Here is a tiny trained network, its code and every weight. The questions are about switching its units off for an input and a target symbol, where a switched-off unit gives its printed mean instead of its output.

import numpy as np


def w(rows, s, z=0):
    codes = np.array(rows[::2]) - 128.0
    scale = np.full(codes.shape[1], s)
    scale[-1] = z or s
    return codes * scale


def f(y):
    return y / 2 * (1 + np.tanh(0.7978845608 * (y + 0.044715 * y**3)))


def softmax(a):
    e = np.exp(a - a.max(-1, keepdims=True))
    return e / e.sum(-1, keepdims=True)


def log_softmax(a):
    a = a - a.max(-1, keepdims=True)
    return a - np.log(np.exp(a).sum(-1, keepdims=True))


def net(x, mask):
    ids = ['βεηστφ'.index(c) for c in x.split()]
    T = len(ids)
    res = E[ids] + P[:T]
    u = 0
    for l in range(2):
        r = res
        for j in range(2):
            rows = slice(4 * j, 4 * j + 4)
            q, k, v = (r @ M[l][rows].T for M in (Q, K, V))
            z = softmax(np.where(np.tri(T) > 0, q @ k.T / 4**0.5, -1e9)) @ v
            o = O[l][rows]
            res = res + np.where(mask[u + j], z, o[:, -1]) @ o[:, :-1]
        u += 2
        y = f(res @ A[l][:, :-1].T + A[l][:, -1])
        res = res + np.where(mask[u : u + 4], y, B[l][:, -1]) @ B[l][:, :-1]
        u += 4
    return log_softmax(res[-1] @ U[:, :-1].T + U[:, -1])


Q, K, V, O, A, B = {}, {}, {}, {}, {}, {}
E = w([
[186,160,33],'β',
[151,76,149],'ε',
[158,81,158],'η',
[113,35,137],'σ',
[107,190,195],'τ',
[7,220,125],'φ',
],0.016)
P = w([
[153,206,120],'0',
[163,204,134],'1',
[160,196,145],'2',
[164,179,150],'3',
[159,164,157],'4',
[158,146,163],'5',
[154,127,168],'6',
[149,107,171],'7',
[142,85,170],'8',
[133,63,169],'9',
[119,36,164],'10',
[108,12,155],'11',
[99,2,142],'12',
],0.0074)
Q[0] = w([
[206,87,25],'0.h1',
[141,128,181],'0.h1',
[229,117,250],'0.h1',
[194,83,111],'0.h1',
[81,207,129],'0.h2',
[178,224,113],'0.h2',
[139,116,70],'0.h2',
[136,143,100],'0.h2',
],0.013)
K[0] = w([
[175,85,59],'0.h1',
[183,100,232],'0.h1',
[171,144,251],'0.h1',
[201,2,173],'0.h1',
[111,146,133],'0.h2',
[130,165,109],'0.h2',
[181,159,47],'0.h2',
[128,115,133],'0.h2',
],0.015)
V[0] = w([
[147,41,122],'0.h1',
[159,71,180],'0.h1',
[9,116,137],'0.h1',
[99,54,119],'0.h1',
[156,93,207],'0.h2',
[68,156,178],'0.h2',
[154,166,146],'0.h2',
[119,101,73],'0.h2',
],0.012)
O[0] = w([
[213,67,146,3],'0.h1',
[154,83,119,110],'0.h1',
[16,60,84,142],'0.h1',
[224,255,101,24],'0.h1',
[92,46,6,171],'0.h2',
[223,250,241,217],'0.h2',
[84,199,130,184],'0.h2',
[90,27,154,42],'0.h2',
],0.0061,0.0053)
A[0] = w([
[145,175,136,105],'0.n1',
[93,74,163,254],'0.n2',
[118,163,144,35],'0.n3',
[81,254,61,52],'0.n4',
],0.0095,0.0052)
B[0] = w([
[200,191,156,153],'0.n1',
[122,192,227,197],'0.n2',
[186,99,4,149],'0.n3',
[149,21,136,254],'0.n4',
],0.011,0.0092)
Q[1] = w([
[124,162,249],'1.h1',
[116,136,174],'1.h1',
[131,122,180],'1.h1',
[104,121,94],'1.h1',
[97,102,117],'1.h2',
[154,115,128],'1.h2',
[116,146,108],'1.h2',
[129,93,118],'1.h2',
],0.022)
K[1] = w([
[45,207,105],'1.h1',
[100,99,16],'1.h1',
[73,114,211],'1.h1',
[182,63,99],'1.h1',
[226,236,96],'1.h2',
[95,254,138],'1.h2',
[192,100,86],'1.h2',
[103,43,225],'1.h2',
],0.0077)
V[1] = w([
[111,36,67],'1.h1',
[127,76,25],'1.h1',
[46,103,107],'1.h1',
[91,43,119],'1.h1',
[142,10,58],'1.h2',
[122,80,129],'1.h2',
[131,137,112],'1.h2',
[154,55,181],'1.h2',
],0.011)
O[1] = w([
[86,151,83,85],'1.h1',
[216,82,91,2],'1.h1',
[141,178,54,164],'1.h1',
[110,148,2,168],'1.h1',
[131,82,77,76],'1.h2',
[69,117,108,140],'1.h2',
[61,169,198,108],'1.h2',
[116,111,51,209],'1.h2',
],0.0083,0.0095)
A[1] = w([
[126,254,132,76],'1.n1',
[68,111,116,252],'1.n2',
[229,53,137,66],'1.n3',
[35,135,124,93],'1.n4',
],0.013,0.0047)
B[1] = w([
[108,76,90,233],'1.n1',
[81,117,144,247],'1.n2',
[212,124,73,148],'1.n3',
[255,126,162,255],'1.n4',
],0.0099,0.0082)
U = w([
[243,105,110,92],'β',
[104,150,138,220],'ε',
[113,174,82,217],'η',
[159,102,108,4],'σ',
[176,95,108,66],'τ',
[152,5,108,62],'φ',
],0.013,0.0044)

Each question gives the input, a string of symbols that net reads in full, and the target symbol t.
The units are the heads (4 rows each of Q, K, V and O) and the neurons (one row each of A and B). Each row of codes is followed by its name. A weight is (code - 128) times the scale printed after its matrix; where a second scale follows, it is the last column's (O, A, B and U).
mask holds one flag per unit, layer by layer, with each layer's heads first. A switched-off unit (its flag False) gives its mean, the last column of its rows in O or B, instead of its output. The means were averaged over made-up inputs and are rounded, as every weight is.
A unit's drop is (log p(t) with every unit on - log p(t) with that unit switched off) / (log p(t) with every unit on - log p(t) with every unit switched off).
The circuit of an input: a set's keep is (log p(t) with only the set's units on - log p(t) with every unit switched off) / (log p(t) with every unit on - log p(t) with every unit switched off). Starting from all 12 units, units are removed one at a time, each time the one whose removal leaves the highest keep (on an exact tie, the one counted first), for as long as the keep stays at least 0.8.
units of the circuit, in order: the units of the circuit, biggest drop first
k most important neurons: the k neurons with the biggest drops, biggest first
k most important neurons of layer l: the k neurons of layer l with the biggest drops, biggest first
drop of u: that unit's drop, to one decimal
input η η φ β φ σ σ, target η: 3 most important neurons : (0.n4 0.n2 1.n4)
input η ε η η β τ τ φ, target φ: units of the circuit, in order : (0.h1 0.n4)
input σ τ τ ε η φ τ, target η: units of the circuit, in order : (1.h1 0.h1)
input η τ η σ σ φ ε ε, target η: 2 most important neurons : (0.n4 1.n4)
input β τ ε τ τ σ β τ τ σ, target ε: units of the circuit, in order : (0.n4 0.n2)
input σ τ σ φ τ τ ε β ε τ η η, target ε: 3 most important neurons : (0.n4 0.n2 1.n4)
input σ τ η σ τ τ η τ η, target ε: units of the circuit, in order : (0.n4 1.h1)
input τ σ τ τ β η τ φ η, target η: units of the circuit, in order : (0.n4 0.h1 1.h1 1.n4)
input φ ε σ σ τ φ τ η, target η: units of the circuit, in order : (0.n4 0.h1 1.h1)
input τ σ β τ σ β τ τ η β η η, target β: 2 most important neurons : (1.n3 1.n2)
input τ β φ, target φ: 3 most important neurons : (0.n4 0.n3 0.n2)
input τ η φ η φ τ τ φ η η φ η ε, target η: 2 most important neurons : (0.n4 0.n2)
input β η τ η τ η ε, target ε: 3 most important neurons of layer 0 : (0.n4 0.n3 0.n1)
input η φ η τ τ ε η τ β φ φ σ, target η: most important neuron : (0.n2)
input τ τ σ, target ε: drop of 1.h1 : 0.1
input τ η τ τ τ β β τ η η η ε η, target β: drop of 1.n1 : 0.2
input τ η τ β τ τ σ φ σ η σ β ε, target β: drop of 0.n4 : -0.8
